Below are the code and all the weights of a small trained network. Each question names an input and a target symbol and asks about switching units off, where a switched-off unit gives its printed mean instead of its output.

import numpy as np


def w(rows, s, z=0):
    codes = np.array(rows[::2]) - 128.0
    scale = np.full(codes.shape[1], s)
    scale[-1] = z or s
    return codes * scale


def f(y):
    return np.maximum(y, 0)


def softmax(a):
    e = np.exp(a - a.max(-1, keepdims=True))
    return e / e.sum(-1, keepdims=True)


def log_softmax(a):
    a = a - a.max(-1, keepdims=True)
    return a - np.log(np.exp(a).sum(-1, keepdims=True))


def net(x, mask):
    ids = ['ΓΔΛΩαβεξτ'.index(c) for c in x.split()]
    T = len(ids)
    res = E[ids] + P[:T]
    u = 0
    for l in range(3):
        q, k, v = (res @ M[l].T for M in (Q, K, V))
        z = softmax(np.where(np.tri(T) > 0, q @ k.T / 4**0.5, -1e9)) @ v
        res = res + np.where(mask[u], z, O[l][:, -1]) @ O[l][:, :-1]
        u += 1
        y = f(res @ A[l][:, :-1].T + A[l][:, -1])
        res = res + np.where(mask[u : u + 12], y, B[l][:, -1]) @ B[l][:, :-1]
        u += 12
    return log_softmax(res[-1] @ U[:, :-1].T + U[:, -1])


Q, K, V, O, A, B = {}, {}, {}, {}, {}, {}
E = w([
[112,92,160,149],'Γ',
[189,116,177,87],'Δ',
[142,87,145,133],'Λ',
[163,116,35,154],'Ω',
[174,179,148,133],'α',
[160,175,4,83],'β',
[193,182,128,195],'ε',
[96,103,79,83],'ξ',
[193,98,95,220],'τ',
],0.019)
P = w([
[180,2,207,46],'0',
[178,212,179,47],'1',
[167,184,187,56],'2',
[122,157,103,121],'3',
[93,151,180,114],'4',
[117,148,224,97],'5',
[64,131,177,140],'6',
[122,191,130,104],'7',
[52,133,86,151],'8',
],0.0074)
Q[0] = w([
[179,127,255,86],'0.h0',
[80,129,180,231],'0.h0',
[194,166,82,197],'0.h0',
[134,8,4,173],'0.h0',
],0.0087)
K[0] = w([
[255,164,177,92],'0.h0',
[149,132,101,104],'0.h0',
[114,138,88,236],'0.h0',
[83,124,102,98],'0.h0',
],0.012)
V[0] = w([
[43,198,135,129],'0.h0',
[31,102,77,254],'0.h0',
[73,143,69,160],'0.h0',
[94,78,112,203],'0.h0',
],0.0071)
O[0] = w([
[22,138,113,160,4],'0.h0',
[145,174,254,16,46],'0.h0',
[175,77,126,136,122],'0.h0',
[208,146,172,185,99],'0.h0',
],0.007,0.0035)
A[0] = w([
[88,126,33,132,5],'0.n0',
[6,62,127,77,180],'0.n1',
[92,110,159,182,205],'0.n2',
[225,133,128,140,104],'0.n3',
[123,94,182,117,38],'0.n4',
[119,171,146,100,171],'0.n5',
[92,73,114,74,111],'0.n6',
[115,105,133,127,244],'0.n7',
[117,71,85,130,185],'0.n8',
[134,105,179,167,251],'0.n9',
[81,37,201,131,124],'0.n10',
[174,71,4,170,149],'0.n11',
],0.012,0.0025)
B[0] = w([
[115,134,132,186,167],'0.n0',
[161,200,150,78,159],'0.n1',
[210,86,196,95,135],'0.n2',
[60,93,114,121,190],'0.n3',
[140,119,58,168,130],'0.n4',
[175,58,47,253,132],'0.n5',
[148,58,85,178,148],'0.n6',
[188,169,110,116,142],'0.n7',
[137,139,57,9,173],'0.n8',
[192,155,43,200,143],'0.n9',
[119,198,75,131,139],'0.n10',
[152,134,215,131,251],'0.n11',
],0.0067,0.015)
Q[1] = w([
[186,80,45,172],'1.h0',
[152,203,125,75],'1.h0',
[164,102,77,17],'1.h0',
[254,128,70,107],'1.h0',
],0.0088)
K[1] = w([
[162,38,118,178],'1.h0',
[195,90,139,121],'1.h0',
[180,85,33,192],'1.h0',
[175,2,160,138],'1.h0',
],0.0091)
V[1] = w([
[82,164,53,254],'1.h0',
[86,115,220,164],'1.h0',
[159,160,78,154],'1.h0',
[155,128,177,162],'1.h0',
],0.0071)
O[1] = w([
[254,101,39,160,1],'1.h0',
[196,108,155,76,31],'1.h0',
[112,108,94,65,157],'1.h0',
[139,191,182,60,145],'1.h0',
],0.0098,0.0063)
A[1] = w([
[120,102,117,108,120],'1.n0',
[76,106,178,134,135],'1.n1',
[160,108,148,131,81],'1.n2',
[143,169,79,140,108],'1.n3',
[130,212,160,118,241],'1.n4',
[108,146,163,249,76],'1.n5',
[114,171,116,128,231],'1.n6',
[120,139,126,118,53],'1.n7',
[143,126,148,215,252],'1.n8',
[120,48,114,147,53],'1.n9',
[151,137,125,171,146],'1.n10',
[129,109,84,54,97],'1.n11',
],0.013,0.0031)
B[1] = w([
[106,196,64,127,146],'1.n0',
[155,156,218,202,218],'1.n1',
[169,125,128,171,136],'1.n2',
[147,81,168,141,162],'1.n3',
[145,37,147,109,253],'1.n4',
[101,157,140,88,185],'1.n5',
[95,30,168,153,219],'1.n6',
[77,168,2,163,135],'1.n7',
[122,139,49,95,189],'1.n8',
[24,68,99,46,132],'1.n9',
[96,210,101,84,156],'1.n10',
[89,205,154,222,189],'1.n11',
],0.0061,0.0066)
Q[2] = w([
[150,224,154,243],'2.h0',
[105,154,76,182],'2.h0',
[90,35,212,141],'2.h0',
[254,223,57,135],'2.h0',
],0.0085)
K[2] = w([
[109,142,183,54],'2.h0',
[42,92,142,115],'2.h0',
[100,255,106,108],'2.h0',
[120,105,176,195],'2.h0',
],0.012)
V[2] = w([
[85,250,124,97],'2.h0',
[92,205,135,104],'2.h0',
[157,199,133,249],'2.h0',
[116,168,230,79],'2.h0',
],0.013)
O[2] = w([
[84,144,9,157,190],'2.h0',
[131,128,80,158,190],'2.h0',
[183,196,40,45,92],'2.h0',
[140,68,73,41,254],'2.h0',
],0.011,0.008)
A[2] = w([
[121,176,124,65,115],'2.n0',
[155,129,83,135,135],'2.n1',
[137,56,6,80,162],'2.n2',
[88,3,153,113,20],'2.n3',
[115,107,92,53,32],'2.n4',
[169,131,176,187,242],'2.n5',
[105,171,110,82,253],'2.n6',
[50,22,167,165,143],'2.n7',
[204,163,108,123,24],'2.n8',
[125,205,153,243,154],'2.n9',
[150,131,176,52,143],'2.n10',
[114,160,104,181,233],'2.n11',
],0.011,0.003)
B[2] = w([
[124,119,75,198,138],'2.n0',
[139,137,97,137,146],'2.n1',
[156,173,100,123,249],'2.n2',
[122,155,69,150,219],'2.n3',
[83,185,152,137,180],'2.n4',
[120,123,146,81,145],'2.n5',
[254,77,116,176,162],'2.n6',
[135,103,96,95,225],'2.n7',
[51,140,147,196,139],'2.n8',
[89,134,132,75,154],'2.n9',
[187,113,119,167,157],'2.n10',
[145,104,128,116,162],'2.n11',
],0.0078,0.018)
U = w([
[70,142,164,127,79],'Γ',
[174,79,146,48,144],'Δ',
[142,254,153,68,103],'Λ',
[103,101,153,136,148],'Ω',
[143,94,119,87,169],'α',
[172,98,113,255,139],'β',
[228,165,149,129,117],'ε',
[149,123,94,89,22],'ξ',
[84,105,121,208,254],'τ',
],0.0093,0.003)

Each question gives the input, a string of symbols that net reads in full, and the target symbol t.
The units are the heads (4 rows each of Q, K, V and O) and the neurons (one row each of A and B). Each row of codes is followed by its name. A weight is (code - 128) times the scale printed after its matrix; where a second scale follows, it is the last column's (O, A, B and U).
mask holds one flag per unit, layer by layer, with each layer's heads first. A switched-off unit (its flag False) gives its mean, the last column of its rows in O or B, instead of its output. The means were averaged over made-up inputs and are rounded, as every weight is.
A unit's drop is (log p(t) with every unit on - log p(t) with that unit switched off) / (log p(t) with every unit on - log p(t) with every unit switched off).
The circuit of an input: a set's keep is (log p(t) with only the set's units on - log p(t) with every unit switched off) / (log p(t) with every unit on - log p(t) with every unit switched off). Starting from the 12 units with the biggest drops (on a tie, the unit counted first), units are removed one at a time, each time the one whose removal leaves the highest keep (on an exact tie, the one counted first), for as long as the keep stays at least 0.8.
circuit, biggest first: the units of the circuit, biggest drop first
most important unit: the unit with the biggest drop
k most important neurons: the k neurons with the biggest drops, biggest first
top k neurons in layer l: the k neurons of layer l with the biggest drops, biggest first
input Γ ξ Ω Ω Ω Γ τ Ω ε, target Λ: most important unit : 1.h0
input τ ξ Ω τ Ω, target ε: circuit, biggest first : 1.h0, 2.h0
input Γ ε Γ α Γ ε, target Λ: top 3 neurons in layer 0 : 0.n11, 0.n9, 0.n10
input ε Ω Λ, target ε: circuit, biggest first : 1.h0, 2.h0, 0.n9, 0.h0
input τ Ω Λ ε Ω ξ Ω, target Δ: circuit, biggest first : 1.h0, 2.h0, 0.h0, 1.n4
input ε Ω Ω Λ τ Λ, target ε: circuit, biggest first : 1.h0, 2.h0, 0.n9
input Ω ξ Δ, target ξ: top 3 neurons in layer 0 : 0.n11, 0.n9, 0.n8
input Γ ε Ω ξ Ω Λ Ω Ω Ω, target Λ: 2 most important neurons : 0.n10, 0.n11
input Ω ε ε Γ Ω Λ, target ξ: 4 most important neurons : 0.n11, 1.n5, 0.n8, 0.n0
input Ω ξ Ω Δ Γ, target ξ: 2 most important neurons : 0.n11, 1.n1
input Ω ε α, target ξ: top 3 neurons in layer 0 : 0.n11, 0.n8, 0.n0
input Ω ξ τ, target ξ: 2 most important neurons : 0.n11, 1.n1
input Ω Λ Γ Δ α, target ξ: 2 most important neurons : 0.n11, 1.n1
input ε Ω ε ε ξ ξ ξ, target β: top neuron in layer 0 : 0.n1
input ε Ω Γ, target ε: circuit, biggest first : 1.h0, 2.h0, 0.n9, 0.n3
input Γ Λ Λ, target Λ: 4 most important neurons : 0.n11, 0.n10, 0.n9, 0.n4
input Ω ε Γ, target ξ: 3 most important neurons : 0.n11, 0.n8, 1.n5
input Ω β ξ Ω Ω Λ Λ, target ξ: 3 most important neurons : 0.n11, 0.n8, 1.n1
input Ω Ω ε Ω Δ ξ ξ ξ, target τ: 2 most important neurons : 1.n4, 1.n6
input Ω ε α ε ε Λ ε, target ξ: circuit, biggest first : 2.h0
input Γ Ω Ω Ω, target Λ: 2 most important neurons : 0.n10, 0.n9
input Ω ξ ε Δ ξ Ω Δ, target ξ: 2 most important neurons : 0.n1, 0.n11
input Δ Ω Λ ξ Ω ξ, target τ: top 3 neurons in layer 0 : 0.n8, 0.n6, 0.n2
input Ω ξ ξ ε ξ Ω Ω ε, target ξ: top 3 neurons in layer 1 : 1.n1, 1.n11, 1.n8
